Every row comes from one small tree of marks. The marks that hang from a mark follow it in brackets, in alphabetical order. Every link used is in the known rows. Which tree was each row made from?
Each row is shifted at random along 5 fixed directions that mean nothing.
Known rows
guti[dupov[geke[bugat[bukabe[geze[detif]]] nokol]] zofe]: [  0.1  48.3 -12.8 -34.2  -7.3  49.5   8.8 -32.1 -29.6   6.4 -15.0  13.7
 -13.7  54.7   3.9   8.4  26.0  10.0   5.3  27.6  -4.2  -0.7 -37.5 -13.9
   7.4 -24.2  -2.5  13.1  21.8   2.8  -1.4  25.4 -19.2   3.3 -11.3 -19.3
  28.5  19.4  14.7   9.5  22.4]
bukabe[geze[detif[bugat geke nokol]] guti[dupov zofe]]: [ 10.9  11.9   4.7 -16.0 -37.8 -17.8  33.7   3.1 -33.3   2.2 -10.3  16.1
   1.6   8.7  19.0  33.4 -19.0 -21.7 -52.1 -29.4 -35.1 -21.6  14.2  15.8
 -31.4  10.6   7.4 -41.1  12.7  -2.8   7.7   2.4  24.1  -0.8 -35.3  -9.8
 -33.6 -32.6   8.1 -26.0 -17.7]
dupov[geke[bugat[bukabe[geze guti[zofe]]]]]: [ -4.9   5.7   2.9 -13.6 -10.5 -16.7   8.4  -3.0  -7.1   4.5  22.5  13.3
 -19.2   7.0   7.1  12.6   1.3 -19.3 -10.1  15.7 -24.4 -34.3   2.6 -14.8
   0.4  -2.3 -14.2  -5.6  -4.0  10.6  36.2 -11.3  -0.5  22.1 -11.7  -6.5
 -12.5   6.2  13.6  -0.6   3.8]
bugat[bukabe[geke geze guti] dupov]: [  0.6  -0.5   2.6 -15.9 -11.0  -2.4  15.3  10.2   6.3   2.3  11.3  18.8
   4.9   0.2   5.3  12.1 -17.3 -18.5 -31.0 -11.6 -29.7 -35.8  -8.0 -21.0
  -6.4   5.9 -16.0  -3.8  -3.0 -13.3   6.0   1.1  -3.9   1.9   4.6 -13.7
 -28.0   1.3  -2.0 -17.0   0.2]
geze[detif[bugat geke[bukabe nokol] zofe[dupov]]]: [-11.2  12.8   3.0 -31.7 -17.6  21.1  14.1   5.4  -0.7   0.1  -2.3   8.4
  10.6   8.2   5.0  16.9  31.5   4.0 -20.7   3.4 -34.0  -8.2 -23.9 -20.4
  -0.3 -21.5 -12.8   8.4   3.3   4.0   9.2  -3.2 -11.4   3.8 -44.6  -3.8
  13.0   0.6  21.5   3.5  -5.8]
zofe[bugat[bukabe] dupov geke]: [ 19.5  25.9  18.7 -10.6 -16.7  14.7   9.0 -28.0 -29.2 -31.9  -9.6   2.4
  -5.3  19.2  22.7  12.6  12.9   9.6 -26.4  13.1  12.5  -6.4  -3.7 -22.5
  17.4 -13.1   5.1  -9.5  13.9 -16.9  26.6  20.8  -9.5   5.4 -13.9  -8.6
  -3.1   0.8  -4.8   7.5   6.1]
nokol[dupov[geke[bukabe]] guti[geze zofe]]: [-31.1  14.0   9.8 -11.2 -11.9  26.0  22.8  -4.4  -3.7 -11.1  14.0   0.6
 -12.9 -23.4 -11.1  -2.2  23.1  -7.6  11.5  32.4 -14.9  -0.1 -26.7 -40.8
  13.2  20.7 -38.3  -9.3  10.8  26.7 -13.4  26.8 -13.9   7.4  11.1  -7.3
 -25.6  12.6  10.0  -2.3  -5.8]
dupov[geke[bugat[bukabe[guti[geze[detif] zofe]]]]]: [-13.2  -5.3  -5.7 -10.3  -9.5  -9.5  24.5  -2.5 -17.0 -19.6  17.4  17.2
 -24.4 -10.6   2.8  12.9  -3.8 -14.1 -33.7   5.9 -38.8 -30.5  -0.4 -17.4
  -6.9   7.1 -23.6 -35.6  -4.6   6.7   9.1  -5.0  11.9   3.7 -12.9  -0.1
 -16.9 -16.6   1.1  -9.3   7.1]
detif[geke[bugat dupov]]: [-10.3 -20.0   1.1 -10.0  -6.4 -16.8  20.5  17.0  20.7 -26.2  14.1  21.9
  -3.2  -9.2   1.1  23.0  -4.9 -17.6 -37.1   0.1 -54.7 -37.4   4.7  -9.5
 -15.8  -0.5 -18.3 -23.3  -4.5   4.5  13.8  -7.8   7.4 -10.1 -21.5   0.7
 -31.4 -18.1   7.2 -25.5  -4.9]
bugat[bukabe dupov geke[nokol[zofe]]]: [ -5.0  13.5   6.1 -34.9 -15.5  -8.2  14.9   7.6  32.6  -1.7  12.6   5.8
   3.2  -8.4 -14.5   6.2  33.6   9.5  11.8   2.9 -20.7 -25.1 -36.1 -35.7
  -0.7   7.3 -19.5  27.7 -14.7  10.9  19.9  -6.8 -20.3  15.7   8.6  -2.7
 -30.2  26.6  -1.8  -7.4 -25.9]
bugat[bukabe[geke[nokol[guti zofe]]] dupov]: [ -8.7   4.3   0.0 -22.6   6.1  14.5  -0.4   1.0  26.3  -3.3   5.5  19.6
   6.4   2.4 -10.7  -0.8  12.4 -17.2   8.5  11.1 -31.5 -34.1 -29.9 -38.2
   4.2  -5.0 -28.3  20.2 -10.2   9.5   0.4   0.4 -19.6  -7.4  11.2  -5.9
   5.7  19.8   7.1  -8.9   1.6]
guti[dupov[geke] geze]: [-12.0   4.4  -2.3 -13.9 -18.3  -1.6  47.9   2.7 -14.3 -33.0   5.0  14.8
 -22.4 -28.2   0.6  15.3 -12.1 -11.8 -33.7 -10.4 -22.9  -8.0  -7.4  -3.6
 -20.8  31.2 -20.1 -38.8   6.5   6.7 -12.8  27.6  10.4 -10.6  -1.4 -14.0
 -62.1 -20.4 -15.9 -25.8 -12.8]
nokol[bugat[dupov] guti zofe]: [ 16.0   8.9  25.8   1.9  -5.9  31.2  -3.1 -15.5  -6.6 -21.8 -13.7  17.2
  15.1  21.8   5.2  10.7  22.8 -15.9   4.8   1.1 -15.7 -14.2  -3.6 -34.0
  27.1 -13.1  -4.8 -32.4  15.3  -2.4  -6.1  25.8 -11.1  -9.8 -21.2  -0.4
   5.9  -2.8  11.6 -18.3  18.6]
bukabe[geke[bugat dupov] geze[detif]]: [ -7.8  19.8  -6.4 -21.1  -7.8  17.2  12.0  -8.9   0.0  -4.9  13.4  14.7
 -12.2  29.6   2.5  10.6 -13.2  -5.2  -3.7   7.7 -16.5 -17.8 -29.4  -0.7
   5.3  -9.5  -9.9  20.1   9.3  -7.6   3.9  16.9  -3.6  -9.0  -9.2 -16.6
  -7.2  13.5  19.0  -8.0  19.3]
geze[detif[bugat zofe[dupov geke]]]: [-24.0   4.5   0.3 -29.0   0.0  21.8  13.5  -4.3  -2.7  -7.5  11.0   4.0
   1.9  -6.0   0.3  -2.7  39.8  -1.9  -2.3   3.0 -23.0  -6.4 -14.8 -16.9
  26.6 -12.6 -31.7  27.6   6.1   5.0   5.3  -4.5 -21.4   6.5 -37.6  -1.4
   3.3  12.8  22.7  28.2   3.5]
guti[dupov[geke[bugat[bukabe] nokol]] geze[detif]]: [-10.3   4.9  -7.6 -18.5 -22.7  -6.1  34.8  -1.4 -19.5 -27.7   9.7   9.2
 -20.9  -2.2  -3.8  19.3   9.4  -1.8 -33.3   0.0 -33.2 -21.1 -12.7 -19.2
 -20.6   8.2 -15.2 -38.0  -3.6   9.6   7.9   5.3   4.0  -2.9 -10.1  -1.5
 -31.2 -17.0  -2.1 -17.5  -6.4]
dupov[geke[bukabe nokol[bugat guti zofe]]]: [-40.4 -12.7  22.0   8.0 -22.4   8.8  17.7  15.9  17.7 -21.4  38.4  -2.5
   0.4 -35.8  -9.4  11.2  29.4 -18.7 -10.0  30.3 -35.5  -4.3 -20.6 -50.6
  13.7  18.4 -46.3 -24.9  -4.7  20.9  -3.4  12.2  -3.8   6.7  11.8   2.4
  -6.7  -0.2  14.2 -25.6  -6.2]
dupov[geke[nokol[guti]]]: [-31.2 -18.4  -3.2   0.6  -2.3   2.9  31.3  16.0  13.6 -38.6  22.2  26.6
  -9.3 -38.5  -7.1  13.4 -18.2 -32.0 -37.9   5.1 -54.5 -13.3 -15.3 -14.6
  -9.8  20.2 -40.8 -34.2  -8.5   6.6 -25.8  16.9  11.4 -28.4   7.4  -5.9
 -19.3 -18.1  -4.2 -37.3  -6.3]
dupov[geke[bukabe nokol]]: [-34.5 -10.8 -14.0 -14.7   4.3 -15.9  27.2  18.1  24.0 -24.0  32.6  22.6
 -28.5 -40.7 -15.7   4.6 -12.5 -25.7  -8.5  16.2 -43.6 -30.8 -32.6 -15.6
 -23.3  16.1 -43.2   3.1 -24.1  25.2  10.3 -12.4   1.2 -11.2   7.8  -5.4
 -24.2   6.8   2.1 -22.5 -14.6]
geze[detif[bugat nokol zofe]]: [  9.4  10.2  16.4 -25.2 -21.9  41.4  11.5   1.1 -33.2  -1.2  -8.9   9.8
  30.5  24.4  14.6  27.6  53.9  -1.8 -29.7 -28.0 -32.6   4.6  -0.2  -5.8
  18.5 -32.4   3.0 -20.0  23.9 -15.2  -2.7  10.5 -12.5  14.7 -80.2  -7.9
  25.9  -7.1  24.6   0.5  13.5]
geke[bukabe[geze guti] dupov]: [-13.7  19.1 -14.4 -10.2   6.5  24.0   5.6   2.8  10.9   6.2   5.8  27.8
 -12.8  12.8  -3.2   4.5 -31.9 -18.2   0.4  24.5 -19.6 -24.0 -40.0 -18.3
 -11.3  -8.4 -18.9  18.0   6.9   6.9   5.7  13.2 -13.0 -13.8   1.7 -15.0
  -9.2  16.4  18.4 -12.2   7.9]
bugat[bukabe[guti[zofe]]]: [  9.7   3.8  -3.4 -17.6  13.6 -10.5  -3.3   0.6   0.5   1.7   3.2  25.3
 -16.5   3.2  -0.8   1.9   0.9 -29.8   4.8  -4.1 -28.7 -48.6   0.0 -16.2
  -6.3 -11.1 -14.8   0.1  -5.7  11.5  31.9 -25.1 -12.9   9.2 -27.4  -0.1
  -1.0  13.7  10.9   1.7   4.5]
bukabe[geke[nokol[dupov]] guti]: [ -9.8  14.2  13.4   0.9 -24.0  19.7  12.5   9.0   2.9  -9.5   8.8   2.8
  10.9   8.8   5.5  18.3 -10.5 -22.4 -30.8   3.7 -26.1   0.2 -20.2 -14.2
   1.1  10.0 -16.1 -12.0  15.9 -10.9 -17.4  32.7  -2.4  -8.7   8.9 -17.4
 -11.5   6.4  14.7 -33.4  -3.4]
zofe[geke[bugat[bukabe[geze] dupov]]]: [-27.3 -19.3   5.4 -22.7   2.9   7.3   1.0  12.6   6.0   1.8  40.9  -0.3
   8.4   2.2  -9.2   0.5  60.5 -11.7  -7.7  19.7 -38.3 -33.3   1.8 -45.3
  24.8 -18.2 -41.5  25.3  -1.2   6.3  30.6 -26.3 -37.9  32.9 -14.1   4.9
  -5.5  23.6  20.6  26.9  10.5]
dupov[geke[nokol[bugat[bukabe] guti[geze] zofe]]]: [ -5.7   6.5  33.7   0.3 -39.4  -7.4  17.6   2.0  -6.5 -20.1  20.4  -7.3
   2.9 -13.5   3.0  21.0  28.2 -10.8 -10.5   9.3 -16.0  -5.6  -3.7 -39.4
   9.8  14.7 -13.5 -36.9  -2.4  14.0  16.8  20.5   0.0  18.8  -6.2  -0.5
 -22.9  -4.5   6.7 -21.0 -13.1]
detif[bugat[bukabe geke[dupov nokol[guti[geze]]]] zofe]: [  1.8  13.6   9.3 -32.5 -17.9  21.9   2.3   2.6   5.1   8.7  -9.4  14.4
  25.9  18.8   0.7  17.9  40.5   4.3 -16.0   8.4 -32.4 -18.3 -13.4 -39.1
  -2.6 -24.8  -5.1   8.2   3.1   6.6  10.5   8.1 -18.6  10.9 -30.0  -4.4
   8.3   6.2  15.0   5.9  -2.0]
bukabe[geke[bugat nokol[zofe]] geze[detif] guti]: [-25.0   5.6  -2.9  -9.8  -8.0  -3.9  -8.1   7.6   6.8  19.1  39.6   6.0
  -6.6  25.8  -4.1   6.5  -2.5 -41.1   3.7  19.6 -36.8 -29.1 -17.2 -12.5
   4.4  -8.3 -29.2  30.7   0.2  12.5  19.9  -7.8  -7.9   7.1   0.2  -6.1
  10.3  21.5  39.8  -3.1  11.7]
zofe[geke[bugat bukabe[geze[detif] guti] dupov nokol]]: [-43.8  -8.7  -7.3   2.3  -9.3  15.6   7.7  15.8   8.7  -6.0  36.9   5.4
  -4.2   7.8  -8.0  13.0   3.3 -12.8 -37.3  44.0 -49.0 -20.4 -26.3 -39.5
  -3.2 -10.7 -40.2   5.4   3.8   8.9  10.6  -2.3 -10.9  -2.7   9.7   1.9
   8.7   2.9  28.8  -8.1   6.1]
geze[detif[zofe[bugat[geke[bukabe[guti]]] dupov]]]: [ -4.8  32.1   5.6 -15.3 -29.3   1.2  25.7 -13.7 -11.1 -12.7   0.5   2.6
 -16.2  -6.1   7.9  10.1  -6.9  14.0 -17.4   7.1  -0.2   2.1 -32.2  -9.2
   3.0  13.1  -7.4   2.0   7.6  -2.8   8.7  14.1   7.8  -2.4  -8.5  -7.0
 -21.1   1.1   5.8  -7.3 -18.9]
detif[nokol[guti] zofe[bugat[dupov] geke]]: [ -4.2  35.1  12.6 -23.7 -12.4  46.9   0.9 -26.7 -35.6   2.2 -13.1   5.1
  25.3  30.0   8.2   5.8  44.2  -3.9  -1.4  22.5  -4.5  14.7 -21.0 -11.1
  27.1 -22.5  -7.9  32.4  24.8   3.1  -2.6  25.7 -24.8   3.6 -25.9 -13.6
  29.8  21.4  26.9  22.5  -2.4]
guti[dupov geze[detif[nokol]]]: [ 19.1  -1.3  -3.2 -24.2  -1.5  -5.0  10.7   4.4 -34.0 -15.3  -8.2  20.8
  -9.1  18.2  -2.1  17.3  23.5 -28.4 -11.0 -32.0 -39.1 -43.1  15.6  -7.0
 -19.5 -22.8   0.7 -31.2   0.7  12.2  26.5 -16.8 -14.1  -2.2 -57.8   3.7
 -14.0 -12.9  11.3  -3.6   0.8]
guti[geze[detif] zofe[bugat[geke[bukabe dupov]]]]: [  3.9  10.4  -2.8 -16.3 -15.8 -12.0  32.4 -12.4 -18.7 -33.7  -1.0  17.6
 -33.9  -6.0   0.6  14.4 -13.0   5.8 -29.0   2.5 -21.6 -28.0 -12.5 -10.3
 -28.4  11.7  -8.2 -30.1   3.5  10.7  13.1   5.9  20.2  -8.6  -8.1  -1.5
 -34.3 -19.4 -11.9 -16.6  -1.7]
geze[detif[geke[bugat bukabe dupov] nokol[zofe]]]: [-23.8  11.9  -4.5 -21.0 -21.7  -1.3  28.9   3.9  15.9 -13.1  12.0  10.9
  -6.5 -13.2  -6.1  17.3   1.1   2.6  -6.1  12.7 -30.6 -15.1 -42.8 -10.3
 -12.3  11.0 -19.7   6.7  -5.2  16.3   5.3   2.6   8.1  -8.6 -10.7  -3.8
 -20.7  -2.0  15.1 -22.5 -19.7]
geke[bugat bukabe nokol[dupov guti[geze[detif]] zofe]]: [ -5.7  18.6   7.8  -3.8 -14.9   0.0  -1.7  -8.1   2.6 -10.6  10.0   6.1
 -14.4  19.2 -12.4  10.4  11.0 -14.6  21.4  33.2 -21.2 -27.0 -31.2 -39.4
  -6.1  -5.1 -12.1 -10.9  -0.9  33.7  27.4   5.6  -6.7  -1.7  -4.7   6.1
  -5.0  10.1  28.2 -18.9  -3.6]
bukabe[geze[detif] guti[dupov[geke[bugat nokol]] zofe]]: [-30.0  23.7   4.4 -11.5 -29.4  24.8  13.0  -1.2 -25.3  20.9  27.0 -13.0
  -7.1  28.3   0.6  12.3  34.4  -6.9 -11.5  25.8 -21.9   8.3 -14.6 -19.6
  17.5  -2.8 -24.9   1.7  27.4   9.0   6.0  12.6 -19.1  28.8  -7.4  -7.7
   1.1  16.3  37.0   7.3   2.0]

Write each row's tree
[ -7.3   8.5   3.6 -18.2 -16.5  -1.2  30.4 -12.8 -24.7 -30.5  -1.0   6.3
 -14.5 -10.7   2.3   6.4  10.1  -7.5 -20.3  -2.8 -16.5 -18.6  -9.1 -21.8
  -9.5  13.4 -20.7 -15.9   4.4  12.2   3.8  10.1   3.6  -6.3  -5.0  -3.9
 -24.7 -16.3  -7.5   0.6  -6.8]  guti[geze[detif[nokol[bugat[bukabe]]]] zofe[dupov geke]]
[ -8.8  26.5  -0.7 -24.0 -15.7  25.1  29.3 -11.4  -0.2 -14.1   6.4   8.4
  -3.7   3.8  -2.3   7.5  12.8  16.4  -7.0   7.2  -3.2   3.3 -45.2 -15.3
   7.8  12.3 -16.0   6.1  16.2  -9.6  -8.9  23.4 -11.0   6.5  -0.1 -14.6
 -32.0  19.1   1.2 -12.3  -1.4]  geke[bugat[bukabe dupov]]
[-26.1  -4.0   7.8 -10.9  -7.0  27.6   6.9   9.7   2.7 -10.8  18.7   3.3
  13.1  -8.2 -13.7  -1.6  41.3 -19.7   0.8  17.9 -28.6 -16.3 -18.7 -53.1
  14.1   0.7 -40.5  -1.9   4.3   5.9 -14.8   8.1 -26.7   1.9   5.6   0.0
 -17.3  15.5  14.5  -0.4  10.8]  nokol[bugat[geke[bukabe[guti[geze]]]] dupov]
[ -8.7  16.1  26.3  -8.0 -32.5 -11.4  12.6   2.5 -18.1   4.8  29.8 -17.3
  -8.2  -4.1   5.5  11.0  34.8  -7.3  -9.7   6.8  -7.4   0.5   4.3 -12.4
  16.1  13.7 -17.6   0.2  20.2   4.4  27.9  -2.4 -10.0  43.0 -15.5  -0.6
 -27.5  21.4  22.0   4.7 -16.1]  bukabe[guti[zofe[bugat[geke]]]]
[ -8.9  -8.9  -3.2 -25.4   0.0  -7.9  26.9  10.0  23.2 -19.7  13.6  19.6
  -5.9 -27.5  -7.2   3.1  -2.8  -8.9 -16.6 -14.9 -31.9 -37.2 -20.1 -20.5
  -8.2  17.3 -30.0   2.5 -13.5  -3.0   0.0  -7.5  -4.8  -4.9   6.0  -8.8
 -37.7   5.9 -11.9 -17.3  -7.0]  bugat[bukabe[geke] dupov]
[ 13.9  17.1   2.6 -37.7 -11.9   8.4  10.6  -5.8 -23.1  -4.2  -1.1  13.2
   6.7  13.0   6.8  13.8  27.8  -6.9  -2.6 -27.6 -15.9 -24.2 -15.7  -2.2
   4.0 -21.3   1.0   8.4  -5.3 -10.7  17.5 -13.3 -12.3  10.8 -53.9  -7.1
   9.4  14.8  15.8   4.5   6.1]  geze[detif[bugat[bukabe[geke]] nokol]]
[-20.0   6.8  28.0  -4.2 -22.9  19.1   2.7   1.7 -15.9   2.4  20.3  -9.6
  10.4   3.0   1.3   7.9  47.5 -19.8   1.5  25.3 -14.1  -5.3  -3.4 -45.0
  20.1  -4.3 -27.7   3.2  17.4  17.3  16.3   7.7 -23.4  21.7  -6.8  -2.0
   6.1  10.8  26.6   7.1  -3.6]  detif[nokol[bugat guti[zofe[dupov geke[bukabe[geze]]]]]]
[ -9.5  17.2   6.1 -23.1 -13.2   7.5  10.4   6.3   3.9   8.8   5.3  21.2
   8.4  -6.9  -0.5  14.1   0.8 -29.1   8.0  11.0 -24.6 -18.0 -26.6 -13.3
  -9.2   1.7 -14.1  18.0  -3.2  17.5   6.3   8.5  -3.0  -3.2 -14.7 -12.3
  -5.3   7.2  13.8 -14.5 -15.1]  detif[geke[bukabe[geze]] nokol[guti zofe]]
[-14.6   4.1  15.2 -23.2 -22.8  15.8  31.6   7.5   3.9 -13.8  19.1  -3.3
   5.6 -22.4  -1.3  11.1  41.9  18.4 -17.4  -3.2 -17.0  -1.4 -20.5 -34.7
  23.2  10.3 -24.5 -10.1   1.4  -8.1   2.2   9.0 -20.9  26.4 -10.0  -7.2
 -33.6  12.3  -2.9  -3.6 -12.3]  bugat[bukabe dupov[geke]]
[  0.4  33.8 -10.0  -7.2  -4.9  28.2  10.0 -12.7   1.0  -6.8 -19.3  27.3
  -7.3  24.2   7.4  11.4 -43.9 -28.3 -17.8  11.1 -16.2  -9.0 -35.4   1.6
 -18.9   7.9  -8.1   2.1  15.0  -3.4 -26.4  41.5   8.7 -36.6  21.2 -25.4
   3.5   1.4   4.0 -35.9   5.9]  bukabe[geke[nokol[zofe]] guti[dupov]]
[ -1.6  16.5  25.8  -7.7 -12.5  19.2   1.9 -12.9  -5.2  -9.3   3.9  -3.3
  -0.2   3.0   0.6  -1.0  40.4  -6.7  18.5  12.9  -0.2  -8.7  -9.3 -45.7
  29.5   0.4 -20.5  -9.3  15.7   8.4   9.8  11.1 -23.9  16.2 -10.4   1.3
  -2.8  16.5  15.6   5.3   4.3]  nokol[bugat[bukabe] guti[zofe[dupov]]]
[ -0.9  29.2  -2.6 -10.7  -7.0  11.6  18.1 -26.6 -41.1 -13.5  -6.4  12.9
 -19.4  16.8   9.6   2.5 -17.3 -15.7 -22.2  18.2  -4.2  -6.9 -11.2   2.3
  -8.8   7.8 -11.8   0.8  23.1   5.6   1.8  23.3   2.7  -3.8   2.8 -13.3
 -20.9   4.1   4.3   5.5   2.0]  bukabe[guti[geze zofe[bugat[dupov] geke]]]
[ -9.3  -4.9  20.5  -4.1 -23.3   8.5  24.8   4.4 -10.0 -28.3  19.5  -3.2
   2.7  -1.7   6.6  21.1  29.9   6.0 -44.5   4.5 -26.1  -3.7   1.8 -21.2
  15.2   3.6 -17.0 -24.0  16.8 -11.9   9.0  11.3  -5.3  15.8 -15.5  -2.2
 -25.8  -4.8   4.0 -12.8  -2.3]  zofe[geke[bugat[dupov]]]
[-11.0  21.8   6.5 -34.9 -19.1   2.8  20.2   0.8  16.3   5.4   4.4   5.9
  -3.3 -13.0   1.6   6.2  22.9  10.9   3.0   8.3  -6.3  -8.4 -29.7 -20.5
   0.1   4.8 -16.1  31.7   1.2  10.3  17.9   1.7 -10.1  15.3 -15.1 -10.7
 -26.1  17.6   9.4   5.7 -18.7]  detif[bugat[geke[bukabe]] zofe[dupov]]
[ -1.4  20.4  -3.9 -12.5  -5.7   6.7  -3.9  -5.8  -1.6  -7.1   4.7  15.7
  -8.8  24.9  -1.1  10.7  -0.4  -9.1  -9.0  31.0 -19.7 -25.1 -27.7 -22.2
 -12.1 -20.9  -8.8  14.9  -0.7   6.5  25.6  -1.7 -12.6  -5.1  -0.3  -3.1
   8.2  18.8  19.4  -6.0  -0.1]  zofe[bugat[geke[bukabe[guti] dupov nokol]]]
[-15.7   2.1   0.3 -32.1   1.3  29.9  -2.6   7.1   7.4  10.4   0.3  18.8
  22.2   8.3   3.9   9.1  40.0 -23.9   2.3  16.2 -35.2 -23.8 -16.8 -31.5
   2.7 -28.9 -24.4  25.4   1.1  14.4   8.8  -6.5 -23.9   5.4 -30.6  -6.8
  20.3   8.0  24.9  11.2   7.0]  detif[bugat geke[bukabe] nokol[zofe[dupov]]]
[-28.2   4.6  -1.1  -4.2 -20.8  10.0  17.9  11.7 -11.0   6.2  33.2  -0.9
 -13.0   2.7  -4.7  12.0  13.1 -10.6 -19.9  16.9 -27.0 -13.3 -18.9 -28.0
   1.1   5.2 -29.4 -12.3  15.5   4.2  11.9  -4.3 -10.5  16.9  -9.4  -0.2
 -19.4   6.0  26.5 -10.3   3.0]  geke[bugat bukabe[geze[detif] guti[dupov]]]
[-31.0  17.1  12.9  -3.3 -25.2  53.0   9.8   4.0  10.9  -6.1  19.0  -5.9
  19.9  16.8  -6.5  16.0  38.9  12.1 -17.9  38.2 -23.5  18.8 -43.2 -49.8
  22.4  -5.6 -28.0  -4.6  28.6  -3.3 -18.1  37.8 -26.2   9.4   5.4  -5.9
   8.4  17.6  26.8 -15.3   4.8]  geke[bugat[bukabe] dupov nokol[guti]]
[  8.3   6.1  -1.0  -4.7   5.0   1.7  11.6 -20.4 -13.0 -42.7  -6.6  25.2
 -15.2  11.0  11.2  11.4 -20.0 -12.2 -28.5  12.9 -17.4 -27.0  -2.8  -0.6
  -6.2 -10.9  -5.2 -10.3   3.2  -2.7  17.2  11.6   5.7 -24.2 -12.2  -6.4
  -8.0  -8.4  -0.4  -7.8  10.5]  zofe[bugat geke[dupov]]
[ -6.9  23.6  -1.5 -10.5  -3.1  20.6  18.9 -24.2  11.7 -30.0  -6.9  19.8
 -14.4   0.6   8.8   4.6 -18.9   1.5 -10.4  26.9  -0.4  -7.7 -35.6 -20.4
   6.5  12.5 -16.9   6.4   9.1  -1.6  -6.8  36.9   6.5 -21.2  21.0 -16.0
 -14.4  -3.1 -11.0 -14.0   6.5]  nokol[zofe[dupov geke[bugat[bukabe]]]]
[  7.1   9.5   5.1  -8.7 -19.7 -12.4  13.9   0.6 -18.3  -6.0   8.1   7.7
 -12.2  10.9   4.6  17.9   5.0 -14.5 -23.1  -0.7 -19.4 -29.4   3.1 -20.1
 -14.0   3.0  -4.6 -29.2   9.1   4.1  28.8  -2.9  -4.1  16.0 -18.9  -1.0
 -33.7  -2.9   9.8 -13.0  -3.6]  geke[bugat[bukabe[guti[dupov geze]]]]
[  8.8  23.9   0.8 -23.7 -16.8 -16.0   7.3 -16.0 -14.4   3.6  -9.4  16.1
   5.9  11.3   7.3   9.1 -11.0 -31.0  -0.8   1.1 -13.6 -31.8 -10.8  -0.7
 -21.8   4.4  -2.2  17.5  -3.7  20.0  22.8   4.8   4.0  -5.9  -7.4 -17.1
 -18.1   5.2  14.4  -2.4 -15.7]  detif[nokol[dupov] zofe[bugat[bukabe[geke guti[geze]]]]]
